Below is a small trained network, with its code and all its weights. Each question gives an input and a target symbol and asks what happens when units are switched off, that is, made to give their printed mean instead of their output.

import numpy as np


def w(rows, s, z=0):
    codes = np.array(rows[::2]) - 128.0
    scale = np.full(codes.shape[1], s)
    scale[-1] = z or s
    return codes * scale


def f(y):
    return y / 2 * (1 + np.tanh(0.7978845608 * (y + 0.044715 * y**3)))


def softmax(a):
    e = np.exp(a - a.max(-1, keepdims=True))
    return e / e.sum(-1, keepdims=True)


def log_softmax(a):
    a = a - a.max(-1, keepdims=True)
    return a - np.log(np.exp(a).sum(-1, keepdims=True))


def net(x, mask):
    ids = ['ζηθλξπσφω'.index(c) for c in x.split()]
    T = len(ids)
    res = E[ids] + P[:T]
    u = 0
    for l in range(2):
        q, k, v = (res @ M[l].T for M in (Q, K, V))
        z = softmax(np.where(np.tri(T) > 0, q @ k.T / 4**0.5, -1e9)) @ v
        res = res + np.where(mask[u], z, O[l][:, -1]) @ O[l][:, :-1]
        u += 1
        y = f(res @ A[l][:, :-1].T + A[l][:, -1])
        res = res + np.where(mask[u : u + 4], y, B[l][:, -1]) @ B[l][:, :-1]
        u += 4
    return log_softmax(res[-1] @ U[:, :-1].T + U[:, -1])


Q, K, V, O, A, B = {}, {}, {}, {}, {}, {}
E = w([
[73,46,146,134,164,166,128,7],'ζ',
[200,23,87,230,54,138,96,151],'η',
[147,28,157,167,98,128,68,72],'θ',
[135,22,207,148,140,200,53,212],'λ',
[80,106,97,169,141,213,129,102],'ξ',
[111,99,179,94,76,204,148,85],'π',
[170,172,84,166,190,184,5,31],'σ',
[157,57,98,119,229,94,174,162],'φ',
[97,190,126,237,151,88,115,118],'ω',
],0.017)
P = w([
[186,133,153,186,179,190,164,138],'0',
[155,134,135,159,168,161,128,151],'1',
[139,130,116,147,161,138,103,162],'2',
[113,124,101,126,156,122,67,166],'3',
[95,129,83,112,156,114,43,177],'4',
[82,133,78,101,153,104,30,182],'5',
[64,135,56,81,145,97,11,188],'6',
],0.012)
Q[0] = w([
[184,115,134,229,201,255,52,85],'L0H1',
[45,102,88,116,159,38,99,189],'L0H1',
[113,63,105,46,169,174,28,153],'L0H1',
[11,107,115,196,52,147,85,146],'L0H1',
],0.0079)
K[0] = w([
[147,213,75,121,189,2,119,167],'L0H1',
[102,171,86,127,95,130,81,125],'L0H1',
[44,148,67,88,109,24,79,174],'L0H1',
[136,122,26,142,212,115,111,106],'L0H1',
],0.0097)
V[0] = w([
[49,62,90,103,117,56,201,178],'L0H1',
[100,219,174,166,116,44,98,200],'L0H1',
[3,94,115,238,61,169,192,112],'L0H1',
[220,216,65,71,173,115,204,113],'L0H1',
],0.0056)
O[0] = w([
[110,164,152,238,175,13,122,114,2],'L0H1',
[222,100,187,199,174,254,211,109,63],'L0H1',
[106,117,101,198,13,202,157,92,79],'L0H1',
[179,143,143,58,189,83,223,117,97],'L0H1',
],0.0071,0.0042)
A[0] = w([
[100,127,125,161,104,163,124,98,94],'L0N1',
[119,191,250,181,76,96,128,94,252],'L0N2',
[108,111,130,64,67,81,140,145,160],'L0N3',
[141,101,130,178,128,119,165,85,221],'L0N4',
],0.011,0.003)
B[0] = w([
[67,137,93,97,89,82,68,146,253],'L0N1',
[201,115,63,1,11,39,77,54,154],'L0N2',
[156,163,26,71,183,149,98,126,173],'L0N3',
[91,80,46,216,135,66,152,112,196],'L0N4',
],0.0091,0.003)
Q[1] = w([
[134,76,57,42,161,249,56,94],'L1H1',
[63,39,138,156,130,86,127,33],'L1H1',
[42,120,130,140,91,116,232,144],'L1H1',
[123,228,224,131,29,118,99,79],'L1H1',
],0.011)
K[1] = w([
[187,247,137,127,104,178,111,60],'L1H1',
[120,98,11,112,181,159,40,66],'L1H1',
[28,102,127,127,101,67,113,126],'L1H1',
[128,63,76,91,47,132,208,178],'L1H1',
],0.011)
V[1] = w([
[68,125,41,114,90,111,118,254],'L1H1',
[101,28,164,119,104,123,198,119],'L1H1',
[111,101,157,93,168,63,122,168],'L1H1',
[173,147,130,103,50,86,95,133],'L1H1',
],0.0076)
O[1] = w([
[215,114,155,153,220,180,214,105,134],'L1H1',
[166,82,72,151,253,198,31,119,1],'L1H1',
[166,126,149,158,85,185,91,83,94],'L1H1',
[209,116,210,77,100,59,97,101,107],'L1H1',
],0.0078,0.0083)
A[1] = w([
[119,143,110,171,77,121,94,135,122],'L1N1',
[141,172,107,153,109,168,128,7,92],'L1N2',
[208,139,78,167,121,108,109,218,52],'L1N3',
[90,161,106,85,116,79,118,161,2],'L1N4',
],0.013,0.0093)
B[1] = w([
[172,94,103,130,200,186,199,133,217],'L1N1',
[70,129,248,116,117,26,103,114,158],'L1N2',
[69,58,180,94,94,203,199,37,182],'L1N3',
[185,151,173,195,162,152,104,33,254],'L1N4',
],0.011,0.0081)
U = w([
[34,113,73,110,131,129,93,84,11],'ζ',
[119,113,96,139,109,171,146,84,22],'η',
[177,77,33,167,69,108,61,130,111],'θ',
[113,124,172,136,139,184,96,154,63],'λ',
[60,205,48,195,63,141,190,203,255],'ξ',
[106,154,104,26,66,150,147,125,198],'π',
[123,164,96,144,89,159,136,98,85],'σ',
[144,135,111,69,255,123,183,120,96],'φ',
[137,167,196,193,91,72,206,122,178],'ω',
],0.0081,0.0085)

Each question gives the input, a string of symbols that net reads in full, and the target symbol t.
The units are the heads (4 rows each of Q, K, V and O) and the neurons (one row each of A and B). Each row of codes is followed by its name. A weight is (code - 128) times the scale printed after its matrix; where a second scale follows, it is the last column's (O, A, B and U).
mask holds one flag per unit, layer by layer, with each layer's heads first. A switched-off unit (its flag False) gives its mean, the last column of its rows in O or B, instead of its output. The means were averaged over made-up inputs and are rounded, as every weight is.
A unit's drop is (log p(t) with every unit on - log p(t) with that unit switched off) / (log p(t) with every unit on - log p(t) with every unit switched off).
The circuit of an input: a set's keep is (log p(t) with only the set's units on - log p(t) with every unit switched off) / (log p(t) with every unit on - log p(t) with every unit switched off). Starting from all 10 units, units are removed one at a time, each time the one whose removal leaves the highest keep (on an exact tie, the one counted first), for as long as the keep stays at least 0.8.
units of the circuit, in order: the units of the circuit, biggest drop first
k most important neurons: the k neurons with the biggest drops, biggest first
top k neurons in layer l: the k neurons of layer l with the biggest drops, biggest first
drop when u is switched off: that unit's drop, to one decimal
input φ σ η, target ω: units of the circuit, in order : (L1H1; L0H1)
input σ θ θ, target π: units of the circuit, in order : (L0H1)
input ζ σ φ ξ η, target ω: units of the circuit, in order : (L1H1; L1N4)
input φ π σ ξ φ φ ζ, target ω: units of the circuit, in order : (L1H1; L0H1)
input π φ ζ ω π η, target η: top 2 neurons in layer 1 : (L1N3; L1N1)
input ξ θ φ ζ η π φ, target ζ: units of the circuit, in order : (L0H1; L1H1)
input ζ φ ζ σ φ φ π, target ω: units of the circuit, in order : (L1H1; L1N4)
input φ σ λ φ, target ω: units of the circuit, in order : (L1H1; L1N4)
input ζ ζ φ λ π ζ, target φ: units of the circuit, in order : (L1H1; L0H1)
input φ θ φ ξ ω, target ω: 2 most important neurons : (L1N2; L0N2)
input φ ξ φ σ, target ω: units of the circuit, in order : (L1H1; L0H1)
input λ π σ θ ζ, target π: 2 most important neurons : (L0N4; L1N1)
input ξ ξ π λ π ω, target ω: top 3 neurons in layer 0 : (L0N1; L0N2; L0N3)
input ζ φ ζ, target φ: units of the circuit, in order : (L0H1; L1H1; L0N1)
input φ π ω θ ω σ λ, target ξ: units of the circuit, in order : (L0H1; L1H1)
input π φ λ σ φ φ θ, target ω: most important neuron : (L1N4)
input φ σ ξ, target ω: units of the circuit, in order : (L1H1; L1N4)
input θ φ ω σ, target ξ: top 2 neurons in layer 1 : (L1N4; L1N3)
input φ ω ω σ λ, target ξ: units of the circuit, in order : (L1H1; L0H1)
input ζ φ φ φ ζ ζ φ, target ζ: units of the circuit, in order : (L1H1)
input σ θ φ φ ω ζ, target ξ: top 2 neurons in layer 0 : (L0N2; L0N4)
input θ θ σ ζ ζ λ π, target σ: 3 most important neurons : (L1N4; L0N3; L0N1)
input ω λ ξ ω ζ φ η, target η: drop when L0H1 is switched off : 0.4
input ξ φ ζ, target ζ: drop when L0N3 is switched off : 0.0
input φ ζ φ σ φ, target ω: drop when L1N1 is switched off : 0.1
input π ξ σ, target π: drop when L0H1 is switched off : 0.9
input π ξ ξ ω ω σ, target ξ: most important neuron : (L0N2)
